Here is a tiny trained network, its code and every weight. The questions are about switching its units off for an input and a target symbol, where a switched-off unit gives its printed mean instead of its output.

import numpy as np


def w(rows, s, z=0):
    codes = np.array(rows[::2]) - 128.0
    scale = np.full(codes.shape[1], s)
    scale[-1] = z or s
    return codes * scale


def f(y):
    return np.maximum(y, 0)


def softmax(a):
    e = np.exp(a - a.max(-1, keepdims=True))
    return e / e.sum(-1, keepdims=True)


def log_softmax(a):
    a = a - a.max(-1, keepdims=True)
    return a - np.log(np.exp(a).sum(-1, keepdims=True))


def net(x, mask):
    ids = ['Λβεζημξφψ'.index(c) for c in x.split()]
    T = len(ids)
    res = E[ids] + P[:T]
    r = res
    for j in range(2):
        rows = slice(2 * j, 2 * j + 2)
        q, k, v = (r @ M[0][rows].T for M in (Q, K, V))
        z = softmax(np.where(np.tri(T) > 0, q @ k.T / 2**0.5, -1e9)) @ v
        o = O[0][rows]
        res = res + np.where(mask[j], z, o[:, -1]) @ o[:, :-1]
    y = f(res @ A[0][:, :-1].T + A[0][:, -1])
    res = res + np.where(mask[2:18], y, B[0][:, -1]) @ B[0][:, :-1]
    return log_softmax(res[-1] @ U[:, :-1].T + U[:, -1])


Q, K, V, O, A, B = {}, {}, {}, {}, {}, {}
E = w([
[104,75,27,145,44],'Λ',
[247,127,148,97,73],'β',
[89,221,137,99,144],'ε',
[41,97,172,197,164],'ζ',
[53,174,226,88,45],'η',
[32,124,8,160,100],'μ',
[34,127,176,46,9],'ξ',
[116,165,161,177,167],'φ',
[106,49,140,102,29],'ψ',
],0.016)
P = w([
[2,162,162,153,69],'0',
[66,122,164,132,127],'1',
[168,99,77,150,68],'2',
[126,180,167,98,122],'3',
[57,115,133,163,120],'4',
[239,103,116,113,106],'5',
[97,173,138,96,116],'6',
[85,88,154,146,148],'7',
[248,137,66,134,98],'8',
],0.011)
Q[0] = w([
[43,137,163,114,121],'H1',
[198,71,172,143,183],'H1',
[203,106,59,183,98],'H2',
[137,175,102,137,254],'H2',
],0.0069)
K[0] = w([
[176,59,47,137,91],'H1',
[74,182,92,253,10],'H1',
[29,227,67,146,102],'H2',
[95,246,106,217,140],'H2',
],0.0055)
V[0] = w([
[155,142,167,6,139],'H1',
[172,184,116,104,146],'H1',
[167,121,208,105,206],'H2',
[176,80,189,185,101],'H2',
],0.011)
O[0] = w([
[142,26,193,88,122,117],'H1',
[223,177,193,123,220,88],'H1',
[49,64,189,183,107,1],'H2',
[219,86,2,164,54,91],'H2',
],0.009,0.0088)
A[0] = w([
[63,115,217,57,122,124],'N1',
[112,154,106,106,51,169],'N2',
[207,120,139,72,66,132],'N3',
[1,142,192,119,114,118],'N4',
[38,148,59,103,102,177],'N5',
[169,152,111,158,177,139],'N6',
[193,139,140,54,107,159],'N7',
[53,73,104,166,92,121],'N8',
[220,105,91,85,207,41],'N9',
[172,94,39,207,33,253],'N10',
[116,171,142,116,83,85],'N11',
[94,175,164,130,35,207],'N12',
[122,165,140,159,53,142],'N13',
[237,207,73,169,60,231],'N14',
[66,78,74,53,68,130],'N15',
[52,110,217,187,91,108],'N16',
],0.0083,0.0032)
B[0] = w([
[106,94,70,79,138,187],'N1',
[145,231,114,108,198,222],'N2',
[1,149,46,197,253,193],'N3',
[76,71,144,115,66,213],'N4',
[149,106,181,65,134,255],'N5',
[249,223,71,87,126,142],'N6',
[31,68,31,189,196,191],'N7',
[174,180,61,111,58,169],'N8',
[107,146,157,40,16,150],'N9',
[218,146,203,164,236,221],'N10',
[68,107,58,185,95,176],'N11',
[198,31,163,123,140,225],'N12',
[70,99,68,170,162,178],'N13',
[141,55,243,153,133,241],'N14',
[193,179,86,145,108,219],'N15',
[122,185,217,166,35,165],'N16',
],0.0048,0.011)
U = w([
[212,233,172,146,65,108],'Λ',
[145,96,135,175,167,201],'β',
[72,103,170,72,150,230],'ε',
[87,187,98,254,58,146],'ζ',
[130,115,141,119,31,35],'η',
[44,161,8,146,139,92],'μ',
[103,48,59,74,64,2],'ξ',
[70,150,125,212,107,75],'φ',
[188,166,110,103,94,183],'ψ',
],0.0073,0.0035)

Each question gives the input, a string of symbols that net reads in full, and the target symbol t.
The units are the heads (2 rows each of Q, K, V and O) and the neurons (one row each of A and B). Each row of codes is followed by its name. A weight is (code - 128) times the scale printed after its matrix; where a second scale follows, it is the last column's (O, A, B and U).
mask holds one flag per unit, heads first, then neurons. A switched-off unit (its flag False) gives its mean, the last column of its rows in O or B, instead of its output. The means were averaged over made-up inputs and are rounded, as every weight is.
A unit's drop is (log p(t) with every unit on - log p(t) with that unit switched off) / (log p(t) with every unit on - log p(t) with every unit switched off).
The circuit of an input: a set's keep is (log p(t) with only the set's units on - log p(t) with every unit switched off) / (log p(t) with every unit on - log p(t) with every unit switched off). Starting from the 12 units with the biggest drops (on a tie, the unit counted first), units are removed one at a time, each time the one whose removal leaves the highest keep (on an exact tie, the one counted first), for as long as the keep stays at least 0.8.
circuit, biggest first: the units of the circuit, biggest drop first
most important unit: the unit with the biggest drop
top k neurons: the k neurons with the biggest drops, biggest first
heads that matter: for each layer, one digit per head in row order, 1 if its drop is at least 0.15 and else 0, layers parted by /
drop of u: that unit's drop, to one decimal
input ξ ε β ψ β Λ, target β: heads that matter	00
input ξ ζ ε η η, target η: circuit, biggest first	(N16, H2, N3, N4)
input ε ψ ψ, target β: circuit, biggest first	(N10, H2, N3)
input Λ ε β, target β: circuit, biggest first	(N14, N3)
input ε ξ ε μ, target ε: circuit, biggest first	(H2, N5)
input φ μ ε μ ζ, target ζ: circuit, biggest first	(H1, N16)
input μ μ Λ, target ψ: heads that matter	01
input ε μ μ β ε β β ψ η, target β: most important unit	H2
input Λ ξ β β ζ, target ζ: circuit, biggest first	(H2, N16)
input η μ Λ, target ψ: heads that matter	10
input ε η β β ε β ψ φ Λ, target β: heads that matter	00
input μ ζ φ, target Λ: heads that matter	11
input φ ε β β, target β: heads that matter	01
input ε β ζ ξ, target ξ: heads that matter	10
input ε μ β ε ξ ε β, target ε: heads that matter	10
input μ ε ε μ, target ε: heads that matter	01
input ψ β ε β ε ξ, target μ: most important unit	N3
input ε ε ξ ξ, target μ: heads that matter	01
input ξ φ μ, target Λ: heads that matter	00
input Λ β ε η β β ψ ζ ξ, target β: top neuron	(N10)
input μ η ε μ ψ ψ, target β: top 3 neurons	(N10, N14, N3)
input μ ζ μ, target ψ: drop of N7	0.1
input ζ μ φ, target Λ: drop of N16	-0.1
input ε ξ ε ε ε β, target ε: drop of H2	0.2
input Λ ζ β ξ ε ε Λ ζ μ, target ψ: drop of N5	0.0
